Below is a small trained network, with its code and all its weights. Each question gives an input and a class and asks what happens when units are switched off, that is, made to give their printed mean instead of their output.

import numpy as np


def w(rows, s, z=0):
    codes = np.array(rows[::2]) - 128.0
    scale = np.full(codes.shape[1], s)
    scale[-1] = z or s
    return codes * scale


def f(y):
    return y / 2 * (1 + np.tanh(0.7978845608 * (y + 0.044715 * y**3)))


def log_softmax(a):
    a = a - a.max(-1, keepdims=True)
    return a - np.log(np.exp(a).sum(-1, keepdims=True))


def net(x, mask):
    res = np.array(x, float).reshape(1, 2) / 4 @ E
    y = f(res @ A[0][:, :-1].T + A[0][:, -1])
    res = res + np.where(mask, y, B[0][:, -1]) @ B[0][:, :-1]
    return log_softmax(res[-1] @ U[:, :-1].T + U[:, -1])


A, B = {}, {}
E = w([
[9,88,112],'x0',
[145,23,208],'x1',
],0.012)
A[0] = w([
[167,28,157,93],'neuron 0',
[101,223,64,87],'neuron 1',
[142,254,17,60],'neuron 2',
[11,75,88,64],'neuron 3',
[219,173,167,90],'neuron 4',
[98,200,73,136],'neuron 5',
[124,135,97,248],'neuron 6',
[222,131,103,108],'neuron 7',
[152,67,215,94],'neuron 8',
[219,161,153,95],'neuron 9',
[8,86,64,90],'neuron 10',
],0.011,0.015)
B[0] = w([
[92,68,43,163],'neuron 0',
[96,43,22,187],'neuron 1',
[91,88,77,211],'neuron 2',
[46,164,149,172],'neuron 3',
[40,171,140,163],'neuron 4',
[152,102,96,196],'neuron 5',
[249,129,163,248],'neuron 6',
[21,205,155,161],'neuron 7',
[83,46,43,165],'neuron 8',
[10,186,143,162],'neuron 9',
[41,187,192,187],'neuron 10',
],0.013,0.015)
U = w([
[137,53,67,49],'0',
[82,237,193,62],'1',
[252,136,197,247],'2',
],0.015,0.011)

Each question gives the input, the list of numbers given to net, and the class t.
The units are the neurons (one row each of A and B). Each row of codes is followed by its name. A weight is (code - 128) times the scale printed after its matrix; where a second scale follows, it is the last column's (A, B and U).
mask holds one flag per neuron, in row order. A switched-off neuron (its flag False) gives its mean, the last column of its row in B, instead of its output. The means were averaged over made-up inputs and are rounded, as every weight is.
A unit's drop is (log p(t) with every unit on - log p(t) with that unit switched off) / (log p(t) with every unit on - log p(t) with every unit switched off).
The circuit of an input: a set's keep is (log p(t) with only the set's units on - log p(t) with every unit switched off) / (log p(t) with every unit on - log p(t) with every unit switched off). Starting from all 11 units, units are removed one at a time, each time the one whose removal leaves the highest keep (on an exact tie, the one counted first), for as long as the keep stays at least 0.8.
units of the circuit, in order: the units of the circuit, biggest drop first
top k neurons: the k neurons with the biggest drops, biggest first
drop when u is switched off: that unit's drop, to one decimal
input [-3,3], class 2: units of the circuit, in order : [neuron 1]
input [6,-5], class 1: top 2 neurons : [neuron 10; neuron 3]
input [-8,-8], class 0: top 4 neurons : [neuron 1; neuron 2; neuron 10; neuron 5]
input [-3,-2], class 2: top 2 neurons : [neuron 10; neuron 3]
input [-1,-3], class 2: top 2 neurons : [neuron 8; neuron 0]
input [-3,-1], class 2: top 2 neurons : [neuron 10; neuron 3]
input [5,4], class 1: top 2 neurons : [neuron 1; neuron 10]
input [-7,-2], class 1: drop when neuron 7 is switched off : 0.0
input [-1,0], class 2: drop when neuron 6 is switched off : 0.0
input [3,1], class 2: drop when neuron 7 is switched off : 0.1
